Here is a tiny trained network, its code and every weight. The questions are about switching its units off for an input and a target symbol, where a switched-off unit gives its printed mean instead of its output.

import numpy as np


def w(rows, s, z=0):
    codes = np.array(rows[::2]) - 128.0
    scale = np.full(codes.shape[1], s)
    scale[-1] = z or s
    return codes * scale


def f(y):
    return np.maximum(y, 0)


def softmax(a):
    e = np.exp(a - a.max(-1, keepdims=True))
    return e / e.sum(-1, keepdims=True)


def log_softmax(a):
    a = a - a.max(-1, keepdims=True)
    return a - np.log(np.exp(a).sum(-1, keepdims=True))


def net(x, mask):
    ids = ['ΣΨαζημτφ'.index(c) for c in x.split()]
    T = len(ids)
    res = E[ids] + P[:T]
    q, k, v = (res @ M[0].T for M in (Q, K, V))
    z = softmax(np.where(np.tri(T) > 0, q @ k.T / 2**0.5, -1e9)) @ v
    res = res + np.where(mask[0], z, O[0][:, -1]) @ O[0][:, :-1]
    y = f(res @ A[0][:, :-1].T + A[0][:, -1])
    res = res + np.where(mask[1:13], y, B[0][:, -1]) @ B[0][:, :-1]
    return log_softmax(res[-1] @ U[:, :-1].T + U[:, -1])


Q, K, V, O, A, B = {}, {}, {}, {}, {}, {}
E = w([
[187,189,75,131,156],'Σ',
[146,100,215,138,154],'Ψ',
[133,122,93,102,134],'α',
[106,132,109,82,35],'ζ',
[149,168,108,109,71],'η',
[161,181,102,118,109],'μ',
[100,82,81,96,205],'τ',
[34,162,95,253,110],'φ',
],0.02)
P = w([
[1,102,143,28,97],'0',
[144,142,106,100,101],'1',
[171,159,117,140,109],'2',
[165,142,100,174,108],'3',
[163,127,97,174,136],'4',
[166,130,95,172,143],'5',
[162,159,111,162,141],'6',
[162,152,111,164,150],'7',
[165,177,116,152,156],'8',
[163,186,121,152,153],'9',
[167,201,128,148,163],'10',
],0.0088)
Q[0] = w([
[255,145,61,99,5],'h0',
[79,41,204,92,28],'h0',
],0.0055)
K[0] = w([
[170,223,111,147,90],'h0',
[254,16,141,32,112],'h0',
],0.0062)
V[0] = w([
[140,177,86,38,150],'h0',
[214,183,225,2,127],'h0',
],0.0087)
O[0] = w([
[94,59,127,10,174,77],'h0',
[137,35,115,148,101,4],'h0',
],0.013,0.0035)
A[0] = w([
[209,188,139,119,66,119],'n0',
[99,85,95,118,5,183],'n1',
[155,169,113,116,179,76],'n2',
[216,126,157,254,116,64],'n3',
[70,155,223,129,189,55],'n4',
[121,192,221,224,96,77],'n5',
[94,149,183,194,109,161],'n6',
[136,122,193,135,189,129],'n7',
[205,59,81,114,169,174],'n8',
[59,79,219,72,193,118],'n9',
[112,1,139,22,120,3],'n10',
[231,194,52,190,131,248],'n11',
],0.0087,0.0044)
B[0] = w([
[188,44,152,172,123,179],'n0',
[132,120,169,34,165,153],'n1',
[129,159,151,108,168,172],'n2',
[106,217,134,87,199,213],'n3',
[97,2,115,119,108,174],'n4',
[179,124,79,79,129,245],'n5',
[147,140,56,86,110,201],'n6',
[96,112,90,109,108,177],'n7',
[144,57,112,101,114,178],'n8',
[180,144,97,145,136,179],'n9',
[135,112,167,246,89,171],'n10',
[94,54,185,163,101,252],'n11',
],0.0098,0.012)
U = w([
[135,42,147,161,55,205],'Σ',
[190,119,81,1,218,184],'Ψ',
[167,126,142,123,110,37],'α',
[123,124,148,66,101,78],'ζ',
[120,151,75,118,86,148],'η',
[43,134,181,114,194,157],'μ',
[179,127,158,143,162,2],'τ',
[124,128,160,132,125,103],'φ',
],0.009,0.0058)

Each question gives the input, a string of symbols that net reads in full, and the target symbol t.
The units are the heads (2 rows each of Q, K, V and O) and the neurons (one row each of A and B). Each row of codes is followed by its name. A weight is (code - 128) times the scale printed after its matrix; where a second scale follows, it is the last column's (O, A, B and U).
mask holds one flag per unit, heads first, then neurons. A switched-off unit (its flag False) gives its mean, the last column of its rows in O or B, instead of its output. The means were averaged over made-up inputs and are rounded, as every weight is.
A unit's drop is (log p(t) with every unit on - log p(t) with that unit switched off) / (log p(t) with every unit on - log p(t) with every unit switched off).
The circuit of an input: a set's keep is (log p(t) with only the set's units on - log p(t) with every unit switched off) / (log p(t) with every unit on - log p(t) with every unit switched off). Starting from the 12 units with the biggest drops (on a tie, the unit counted first), units are removed one at a time, each time the one whose removal leaves the highest keep (on an exact tie, the one counted first), for as long as the keep stays at least 0.8.
units of the circuit, in order: the units of the circuit, biggest drop first
top k neurons: the k neurons with the biggest drops, biggest first
drop when u is switched off: that unit's drop, to one decimal
input τ Ψ τ Ψ α, target Σ: units of the circuit, in order : (n3)
input τ Ψ Ψ Ψ Ψ α Ψ Ψ Ψ Σ, target Σ: top 2 neurons : (n3; n11)
input Ψ Ψ τ, target Σ: units of the circuit, in order : (h0; n3)
input α Ψ φ Ψ ζ Ψ τ, target μ: units of the circuit, in order : (h0; n5; n11)
input Ψ μ φ Ψ τ Ψ, target Ψ: units of the circuit, in order : (n10; n11)
input φ Σ Ψ α Ψ Ψ τ η, target Σ: units of the circuit, in order : (n0; n11)
input τ μ τ Ψ Σ α, target Σ: top 2 neurons : (n3; n10)
input Σ Ψ Ψ Ψ η, target Σ: top 3 neurons : (n3; n5; n6)
input Ψ η τ ζ τ μ, target Σ: top 2 neurons : (n3; n5)
input η Ψ τ, target Σ: top 2 neurons : (n10; n3)
input ζ Ψ η Σ, target Σ: top 3 neurons : (n3; n5; n11)
input μ Σ Ψ η α τ τ φ Σ Σ, target τ: top 3 neurons : (n11; n0; n2)
input φ Ψ α Ψ τ, target μ: drop when n2 is switched off : 0.1
input Ψ Ψ Ψ η μ τ Ψ Ψ φ φ, target Ψ: drop when n10 is switched off : 0.2
input φ τ Ψ, target Ψ: drop when n11 is switched off : 0.8
input Ψ Ψ φ Ψ τ ζ τ Ψ Σ, target τ: top neuron : (n11)
input ζ Ψ Σ Ψ Ψ Ψ Ψ φ φ, target Ψ: drop when n5 is switched off : 1.4
